Below is a small trained network, with its code and all its weights. Each question gives an input and a target symbol and asks what happens when units are switched off, that is, made to give their printed mean instead of their output.

import numpy as np


def w(rows, s, z=0):
    codes = np.array(rows[::2]) - 128.0
    scale = np.full(codes.shape[1], s)
    scale[-1] = z or s
    return codes * scale


def f(y):
    return np.maximum(y, 0)


def softmax(a):
    e = np.exp(a - a.max(-1, keepdims=True))
    return e / e.sum(-1, keepdims=True)


def log_softmax(a):
    a = a - a.max(-1, keepdims=True)
    return a - np.log(np.exp(a).sum(-1, keepdims=True))


def net(x, mask):
    ids = ['αβεηθλξτφ'.index(c) for c in x.split()]
    T = len(ids)
    res = E[ids] + P[:T]
    u = 0
    for l in range(2):
        q, k, v = (res @ M[l].T for M in (Q, K, V))
        z = softmax(np.where(np.tri(T) > 0, q @ k.T / 4**0.5, -1e9)) @ v
        res = res + np.where(mask[u], z, O[l][:, -1]) @ O[l][:, :-1]
        u += 1
        y = f(res @ A[l][:, :-1].T + A[l][:, -1])
        res = res + np.where(mask[u : u + 8], y, B[l][:, -1]) @ B[l][:, :-1]
        u += 8
    return log_softmax(res[-1] @ U[:, :-1].T + U[:, -1])


Q, K, V, O, A, B = {}, {}, {}, {}, {}, {}
E = w([
[110,191,102,137,172,224,83,196,186,166],'α',
[211,101,95,132,129,165,141,88,113,43],'β',
[175,123,141,122,132,105,132,78,229,121],'ε',
[180,231,72,56,139,78,35,128,110,67],'η',
[163,3,104,248,128,60,146,113,170,182],'θ',
[108,211,33,102,49,169,53,114,228,229],'λ',
[72,77,217,171,81,198,29,132,85,83],'ξ',
[68,51,68,139,163,107,155,235,178,159],'τ',
[38,20,135,111,231,116,150,95,94,106],'φ',
],0.019)
P = w([
[245,53,146,52,163,171,141,128,112,169],'0',
[141,125,132,112,113,124,142,132,142,113],'1',
[139,122,134,110,112,132,144,136,144,112],'2',
[132,119,127,105,107,136,144,136,157,115],'3',
[136,121,132,107,111,135,140,132,151,107],'4',
[142,129,133,110,117,144,142,130,151,104],'5',
[137,112,132,103,109,139,140,130,160,104],'6',
[142,111,131,106,111,141,140,127,159,108],'7',
[145,114,130,100,105,146,141,130,157,109],'8',
[144,104,127,101,96,146,144,133,162,113],'9',
[149,110,124,99,97,148,138,129,158,114],'10',
[152,106,125,106,101,147,140,128,157,115],'11',
[157,117,136,109,107,155,143,129,156,105],'12',
[161,109,143,111,96,144,143,134,157,106],'13',
],0.012)
Q[0] = w([
[15,130,151,124,156,153,135,130,120,224],'L0H0',
[131,103,130,68,156,222,70,121,209,76],'L0H0',
[254,104,34,168,141,117,145,103,217,117],'L0H0',
[84,70,194,224,16,135,15,61,120,116],'L0H0',
],0.0074)
K[0] = w([
[69,133,59,175,188,152,140,118,183,197],'L0H0',
[142,102,166,53,136,235,73,133,133,113],'L0H0',
[86,123,197,203,2,149,89,122,118,113],'L0H0',
[216,72,146,63,110,144,110,90,86,233],'L0H0',
],0.0079)
V[0] = w([
[179,139,253,184,71,148,45,170,132,102],'L0H0',
[182,85,160,154,150,80,204,105,167,145],'L0H0',
[174,83,97,94,155,138,131,84,74,43],'L0H0',
[172,70,89,230,43,150,59,30,59,197],'L0H0',
],0.006)
O[0] = w([
[133,142,204,75,125,192,63,241,129,130,253],'L0H0',
[128,125,128,163,57,108,60,16,117,164,73],'L0H0',
[190,53,139,161,120,80,170,202,141,127,136],'L0H0',
[104,190,2,162,140,162,73,142,167,70,190],'L0H0',
],0.0096,0.0051)
A[0] = w([
[142,126,66,90,216,142,70,228,138,118,221],'L0N0',
[80,147,59,176,107,169,96,103,123,60,2],'L0N1',
[148,203,91,100,132,1,159,102,165,62,118],'L0N2',
[166,228,110,153,101,117,41,91,150,162,38],'L0N3',
[104,112,140,168,111,50,167,45,88,179,153],'L0N4',
[196,112,86,199,99,100,168,35,110,163,102],'L0N5',
[194,125,161,108,193,131,188,130,183,208,143],'L0N6',
[46,194,158,112,149,128,203,123,89,164,114],'L0N7',
],0.0069,0.0025)
B[0] = w([
[42,149,143,234,147,100,143,68,156,235,251],'L0N0',
[112,110,164,122,140,28,99,147,6,34,156],'L0N1',
[189,113,145,199,212,81,62,67,155,219,141],'L0N2',
[169,93,84,40,107,119,80,227,201,67,165],'L0N3',
[9,213,145,119,187,113,151,144,113,174,151],'L0N4',
[127,121,88,135,235,189,99,126,175,39,160],'L0N5',
[39,181,68,171,62,56,94,103,254,82,162],'L0N6',
[163,25,57,170,100,154,51,154,203,50,143],'L0N7',
],0.0062,0.017)
Q[1] = w([
[136,181,86,146,89,137,184,83,132,149],'L1H0',
[241,102,93,84,85,135,110,186,166,114],'L1H0',
[72,56,119,97,189,248,120,133,120,161],'L1H0',
[255,140,177,64,166,67,147,114,61,53],'L1H0',
],0.009)
K[1] = w([
[92,178,76,126,93,152,185,118,163,175],'L1H0',
[209,110,94,68,150,167,141,166,151,116],'L1H0',
[70,90,138,129,72,230,144,182,55,111],'L1H0',
[186,137,100,84,254,124,181,155,148,139],'L1H0',
],0.008)
V[1] = w([
[174,70,94,215,114,118,74,160,163,176],'L1H0',
[137,193,82,141,2,94,73,56,100,115],'L1H0',
[156,120,99,80,119,65,149,255,150,79],'L1H0',
[114,176,70,202,91,116,203,81,157,82],'L1H0',
],0.0073)
O[1] = w([
[129,124,171,172,30,1,207,169,116,216,247],'L1H0',
[93,154,21,111,67,111,112,79,201,102,109],'L1H0',
[88,53,28,164,153,129,193,238,116,119,116],'L1H0',
[43,162,164,172,75,216,146,119,90,113,84],'L1H0',
],0.0093,0.011)
A[1] = w([
[146,160,102,151,145,219,140,173,129,210,96],'L1N0',
[170,77,31,166,135,64,127,105,149,80,113],'L1N1',
[224,202,126,184,52,75,107,174,171,98,113],'L1N2',
[133,187,43,131,98,157,242,130,128,88,4],'L1N3',
[151,178,126,161,97,156,89,3,184,36,220],'L1N4',
[145,140,91,140,164,163,100,182,207,171,150],'L1N5',
[64,111,102,151,92,57,123,217,102,87,204],'L1N6',
[59,103,141,136,118,117,78,132,10,148,137],'L1N7',
],0.0069,0.0034)
B[1] = w([
[153,132,184,141,70,113,135,165,57,12,174],'L1N0',
[227,169,163,93,106,84,69,73,55,36,207],'L1N1',
[91,81,98,105,119,128,118,217,172,118,238],'L1N2',
[145,172,199,54,71,114,132,192,78,164,161],'L1N3',
[218,105,67,200,57,168,174,232,119,178,171],'L1N4',
[86,108,206,107,151,170,151,99,43,20,239],'L1N5',
[110,105,113,93,200,233,145,74,88,220,248],'L1N6',
[185,160,154,51,68,60,114,146,253,168,155],'L1N7',
],0.0067,0.017)
U = w([
[179,221,167,103,165,59,137,144,106,130,80],'α',
[173,108,193,58,196,157,123,36,178,42,253],'β',
[215,146,157,110,169,174,234,142,76,63,81],'ε',
[119,136,168,42,93,139,144,103,102,67,42],'η',
[89,211,236,165,71,90,168,56,64,54,167],'θ',
[182,106,166,104,132,222,74,69,139,168,93],'λ',
[67,117,114,137,156,179,170,97,146,164,169],'ξ',
[90,70,97,212,163,169,69,83,135,49,167],'τ',
[136,129,148,130,106,95,172,91,255,32,91],'φ',
],0.0056,0.0022)

Each question gives the input, a string of symbols that net reads in full, and the target symbol t.
The units are the heads (4 rows each of Q, K, V and O) and the neurons (one row each of A and B). Each row of codes is followed by its name. A weight is (code - 128) times the scale printed after its matrix; where a second scale follows, it is the last column's (O, A, B and U).
mask holds one flag per unit, layer by layer, with each layer's heads first. A switched-off unit (its flag False) gives its mean, the last column of its rows in O or B, instead of its output. The means were averaged over made-up inputs and are rounded, as every weight is.
A unit's drop is (log p(t) with every unit on - log p(t) with that unit switched off) / (log p(t) with every unit on - log p(t) with every unit switched off).
The circuit of an input: a set's keep is (log p(t) with only the set's units on - log p(t) with every unit switched off) / (log p(t) with every unit on - log p(t) with every unit switched off). Starting from the 12 units with the biggest drops (on a tie, the unit counted first), units are removed one at a time, each time the one whose removal leaves the highest keep (on an exact tie, the one counted first), for as long as the keep stays at least 0.8.
circuit, biggest first: the units of the circuit, biggest drop first
top k neurons: the k neurons with the biggest drops, biggest first
k most important neurons of layer l: the k neurons of layer l with the biggest drops, biggest first
input α β η λ β α α β ε ξ β τ α β, target β: top 3 neurons -> (L0N0; L0N6; L1N4)
input ξ θ τ, target α: circuit, biggest first -> (L0N0; L1H0; L0H0)
input ε λ ε β φ ξ θ ε λ θ η, target φ: top neuron -> (L0N0)
input φ α η α η α λ ε ξ ε τ ε β, target θ: circuit, biggest first -> (L0N0; L0H0; L1H0; L0N3)
input θ β α τ ε ε η φ ξ α, target η: top 2 neurons -> (L0N1; L0N3)
input β β β η φ, target β: top 4 neurons -> (L0N0; L0N4; L1N7; L1N4)
input β α θ α β ξ, target ξ: 2 most important neurons of layer 0 -> (L0N0; L0N5)
input θ ξ η ξ φ ξ, target η: top 2 neurons -> (L0N0; L0N3)
input β ε λ β α η φ α τ ξ ε θ, target ξ: circuit, biggest first -> (L0H0; L1N6; L1H0)
input η β α τ φ, target β: circuit, biggest first -> (L1H0; L0H0)
input τ ξ β, target λ: circuit, biggest first -> (L0N0; L1H0; L0H0; L1N4)
input η λ β λ ξ φ λ η, target ε: circuit, biggest first -> (L0H0; L1H0)
input φ ξ ε η λ, target θ: circuit, biggest first -> (L0H0; L1H0)
input ε η λ β θ ξ λ α α λ α λ, target φ: circuit, biggest first -> (L1H0; L0H0; L1N6; L1N2)
input ξ β β, target α: circuit, biggest first -> (L0N0; L0H0; L1H0)
input ε φ β β θ ε, target φ: circuit, biggest first -> (L0H0; L0N6; L1N2)
input τ α τ ξ τ η β β β τ, target λ: top 2 neurons -> (L0N4; L1N4)
input ξ η ξ, target λ: circuit, biggest first -> (L1N6; L0H0)
input λ ξ θ β λ, target τ: circuit, biggest first -> (L0H0; L1H0; L0N0; L0N1)
input τ β φ λ η ε θ, target τ: circuit, biggest first -> (L0H0)
input ξ α ε λ ε α λ ε, target α: circuit, biggest first -> (L0H0; L1H0)
input λ φ α φ λ τ ξ ξ β α θ ξ, target τ: top 3 neurons -> (L0N0; L0N1; L1N4)
input α τ θ β β α ε ξ, target β: circuit, biggest first -> (L1H0; L0H0)
input τ λ λ θ α θ τ τ ξ λ β β η, target λ: top 2 neurons -> (L0N0; L1N4)
input λ β τ φ φ τ φ ξ α φ, target τ: top 4 neurons -> (L0N1; L0N0; L1N4; L0N7)
input θ ε λ ξ α β α λ η, target η: top 4 neurons -> (L0N0; L0N3; L0N1; L1N1)
input ξ α α α α α, target α: most important neuron of layer 1 -> (L1N6)
input α α ξ λ θ β β ξ α ξ λ, target β: top neuron -> (L1N5)
input φ λ β α α ξ λ β α ε, target θ: top 2 neurons -> (L0N0; L0N5)
